Each row has a name. Each piece below is followed by the name of the row it came from, unless a question asks for something else. Each question is about the rows just above it. Places in a row count from 0.

[ 19  32 -37 -27  37  12   3  38   0] -> Mit
[-24 -29  50  27 -18 -11 -10 -20 -13] -> bav
[ 21  54 -81   1  11  13  68 -22  22] -> toput
[ 36 -12   5 -11  34 -10 -13  34  -5] -> kegig
[ -6  10  -6 -14  16  14  20  11 -23] -> ziki
[-35  15   1  11 -30  11  18 -53  -7] -> dup
[ -3 -29  26  39 -53 -46  -2 -57  31] -> sivu
[ -6  11  -2  -6  -6  29  -6 -25  -6] -> geb
[ 13  17 -31 -10 -16 -37 -25 -18   7] -> zesi
[  6  17 -31 -10 -16 -37 -25 -18   7] -> Konu
At which places does geb hold [-6]?
0 3 4 6 8
Row and place of [-3] in the named rows:
sivu, 0

[ -3 -25 -18  -7  21   6 -39  61   3 -13 -11  26 -16   4   4  13  -4  13
 -31  -3 -12  35  -3 -10   0   5   7   9   5   7 -21  -4 -12  -7   8  16
  -7   3  13] : fup
[ -3 -25 -18  -7  21   6 -39  61   3 -13 -11  26 -16   4   4  13  -4  13
 -31  -3 -12  35  -3 -10   0   5   7 -40 -20  16  35   9  19 -55 -17 -57
 -21  -3 -37] : guki
[  7  12  13   0  -5  -5  17 -20  11 -14  -2   0  17 -12 -13   8 -14   0
  10   4  16 -12 -25 -10   2  20  -9 -13  -4  24 -52   8   2   4   6   7
  -3 -16   9] : vono
[-19  -3  -6  18  18  15  10 -15 -33  37  20 -21  -4  36  22 -38   7  -3
  22  25 -26  -3 -12 -15  -9  21   7  22   3 -25 -22   8  10  -5   3  37
 -16 -25  15] : Bes
One entry of vono was changed: [  7  12  13   0  -5  -5  17 -20  11 -14  -2   0  17 -12 -13   8 -14   0
  10   4  16 -12 -25 -10   2  20  -9 -13  -4  24 -52   8   2   4   6   6
  -3 -16   9]. Where, and from what?
35, [7]
At which places does fup hold [-7]?
3 33 36
Changed Bes: [-19  -3  -6  18  18  15  10 -15 -33  37  20 -21  -4  35  22 -38   7  -3
  22  25 -26  -3 -12 -15  -9  21   7  22   3 -25 -22   8  10  -5   3  37
 -16 -25  15]. Place and old value:
13, [36]
Which row holds [-19  -3  -6  18  18  15  10 -15 -33  37  20 -21  -4  36  22 -38   7  -3
  22  25 -26  -3 -12 -15  -9  21   7  22   3 -25 -22   8  10  -5   3  37
 -16 -25  15]?
Bes
asked: [ -3 -25 -18  -7  21   6 -39  61   3 -13 -11  26 -16   4   4  13  -4  13
 -31  -3 -12  35  -3 -10   0   5   7   9   5   7 -21  -4 -12  -7   8  16
  -7   3  13]
fup
Changed fup: [ -3 -25 -18  -7  21   6 -39  61   3 -13 -11  26 -16   4   4  13  -4  13
 -31  -3 -12  35  -4 -10   0   5   7   9   5   7 -21  -4 -12  -7   8  16
  -7   3  13]. Place and old value:
22, [-3]

[  5 -21   2 -22 -77 -41  -4  -5  -1] : pigi
[  0  -1   1   1   0 -39 -26 -16  11] : fepig
[  0  -1   8   9  -7   1  -5   8 -17] : supu
[ 0 -1  1  1  0  0 -1  1  0] : dirig
[  0  -1   8   9  -7 -41  -5   8 -17] : Tinek
Which row holds [  0  -1   8   9  -7   1  -5   8 -17]?
supu
Where in the named rows is [-4]?
pigi, 6
Where does [  0  -1   1   1   0 -38 -26 -16  11] differ from fepig, and what was there?
5, [-39]

[ 0 -3 -4 -4  5  0 -1 -4  4 -4 -3 -3 -1 -4 -2  5  1  4 -1  0 -4  5  5] = suzo
[ 10  -3  11 -18  -1 -13  -9   6   1   8  -7  11   7  12   0 -15 -15 -28
   0 -19  10 -15 -17] = kot
[-16   7 -17  24   6  26  20  -8   1  -9  14 -19 -14 -18   5  31  29  48
   8  34 -15  31  28] = Talum
[ 14  -8  15 -18  -8 -25 -20   6  -2   6 -13  17  13  15  -6 -30 -27 -42
 -10 -30  12 -30 -24] = Vupu
[-14   9 -14  22   7  26  21  -5   1  -5  14 -16 -13 -15   7  30  28  44
  10  32 -12  30  25] = Radu
[ 10  -3  11 -18  -1 -13  -9   6   1   8  -7  11 -11  12   0 -15 -15 -28
   0 -19  10 -15 -17] = Nif
[ 12  -8  12 -17  -6 -22 -17   5  -1   4 -12  14  11  12  -6 -25 -24 -36
  -9 -27  10 -25 -21] = gipud
[ 0 -3 -4 -4  5  0 -1 -4  4 -4 -3 -3 -1 -4 -4  5  1  4 -1  0  5  5  5] = nol
[ 10  15  40 -32 -25 -18  -5  25 -21  39   4  28   8  44  22 -45 -25 -78
  18 -33  42  -5 -65] = depo
Every place of [-5] in depo:
6 21
At which places does Talum hold [6]?
4

[  1  59 -45  -1 -30  12  32 -39   4  28] : rav
[  5  50 -37 -37 -42   4  14 -37   5   5] : Fad
[  1  59 -45  -1 -30  12  32 -40 -34 -13] : bam
asked: [  1  59 -45  -1 -30  12  32 -39   4  28]
rav
Which row holds [  1  59 -45  -1 -30  12  32 -40 -34 -13]?
bam
At which places does Fad hold [5]?
0 8 9

[  0 -28   1  -1  -4   1] = riti
[  1  23   2  -5 -23   1] = soleb
[  2 -45   1   2  20  -1] = fodu
[ 1 18  1  2  9  0] = toza
[ 1 18  0  2  9  0] = lege
[ -4 -19  -2   3  39  -1] = netom
[ -1  14   0   0 -76   0] = gizov
[  2 -45   1   2  20   0] = vivem
Changed riti: [  0 -28   1  -1  -3   1]. Place and old value:
4, [-4]
asked: [  0 -28   1  -1  -4   1]
riti
Places of [1] in row fodu:
2
Which row holds [ 1 18  1  2  9  0]?
toza
asked: [  2 -45   1   2  20   0]
vivem

[-17  24 -30  40 -48  53 -56  55 -50  38 -25  15  -9   7  -1  -3   5  -4
   3  -7  15 -21  20 -21  22 -27  28 -29  29 -25  17  -9  -6  19 -25  23
 -23  24 -26  27 -21   7   8 -24  40 -50  48 -39  25 -11  -4  23] : naron
[ 27  -1 -17  24 -30  40 -48  53 -56  55 -50  38 -25  15  -9   7  -1  -3
   5  -4   3  -7  15 -21  20 -21  22 -27   0 -29  29 -25  17  -9  -6  19
 -25  23 -23  24 -26  27 -21   7   8 -24  40 -50  48 -39  25 -11] : Vizak
[-74  71 -53  27  -1 -17  24 -30  40 -48  53 -56  55 -50  38 -25  15  -9
   7  -1  -3   5  -4   3  -7  15 -21  20 -21  22 -27  28 -29 -23 -25  17
  -9  -6  19 -25  23 -23  24 -26  27 -21   7   8 -24  40 -50  48] : zisor
[ 27  -1 -17  24 -30  40 -48  53 -56  55 -50  38 -25  15  -9   7  -1  -3
   5  -4   3  -7  15 -21  20 -21  22 -27  28 -29  29 -25  17  28 -29  29
 -25  17  -9  -6  19 -25  23 -23  24 -26  27 -21   7   8 -24  40] : kuduz
[ -1 -17  24 -30  40 -48  53 -56  -4 -50  38 -25  15  -9   7  -1  -3   5
  -4   3  -7  15 -21  20 -21  22 -27  28 -29  29 -25  17  -9  -6  19 -25
  23 -23  24 -26  27 -21   7   8 -24  40 -50  48 -39  25 -11  -4] : depiz
[ 71 -53  27  -1 -17  24 -30  40 -48  53 -56  55 -50  38 -25  15  -9   7
  -1  -3   5  -4   3  -7  15 -21  20 -21  22 -27  28 -29  29 -25  17  -9
  -6  19 -25  23 -23  24 -26  27 -21   7   8 -24  40 -50  48 -39] : zir
Every place of [-1] in depiz:
0 15
The row with [ -1 -17  24 -30  40 -48  53 -56  -4 -50  38 -25  15  -9   7  -1  -3   5
  -4   3  -7  15 -21  20 -21  22 -27  28 -29  29 -25  17  -9  -6  19 -25
  23 -23  24 -26  27 -21   7   8 -24  40 -50  48 -39  25 -11  -4] is
depiz
The row with [ 71 -53  27  -1 -17  24 -30  40 -48  53 -56  55 -50  38 -25  15  -9   7
  -1  -3   5  -4   3  -7  15 -21  20 -21  22 -27  28 -29  29 -25  17  -9
  -6  19 -25  23 -23  24 -26  27 -21   7   8 -24  40 -50  48 -39] is
zir
Where does [ 27  -1 -17  24 -30  40 -48  53 -56  55 -49  38 -25  15  -9   7  -1  -3
   5  -4   3  -7  15 -21  20 -21  22 -27  28 -29  29 -25  17  28 -29  29
 -25  17  -9  -6  19 -25  23 -23  24 -26  27 -21   7   8 -24  40] differ from kuduz, and what was there?
10, [-50]
asked: [ 27  -1 -17  24 -30  40 -48  53 -56  55 -50  38 -25  15  -9   7  -1  -3
   5  -4   3  -7  15 -21  20 -21  22 -27   0 -29  29 -25  17  -9  -6  19
 -25  23 -23  24 -26  27 -21   7   8 -24  40 -50  48 -39  25 -11]
Vizak

[-4 -3 -5 -3 -3 -1 -5 -3 -3 -3] : nus
[-2 -2 -5  0 -2 -1  0 -1 -4 19] : fesen
[ 25  19 -37 -21   8  22  17  10 -61 -44] : nibe
[-37] is at row and place
nibe, 2
At which places does nus hold [-5]?
2 6
Every place of [-3] in nus:
1 3 4 7 8 9
One entry of nibe was changed: [ 25  19 -37 -21   8  22  17  11 -61 -44]. Where, and from what?
7, [10]
Changed nibe: [ 25  19 -37 -21   8  22  17  10 -62 -44]. Place and old value:
8, [-61]

[ 78  16   7 -16  11] : rofi
[ 55 -39 -39  52  -6] : vir
[-30  -8  -2   5 -12] : mizi
[ 55 -39 -39  52 -40] : pel
[ 69  26   7 -24  15] : kiteg
Where in the named rows is [26]?
kiteg, 1
At which places does kiteg hold [69]?
0
Row and place of [-6] in the named rows:
vir, 4

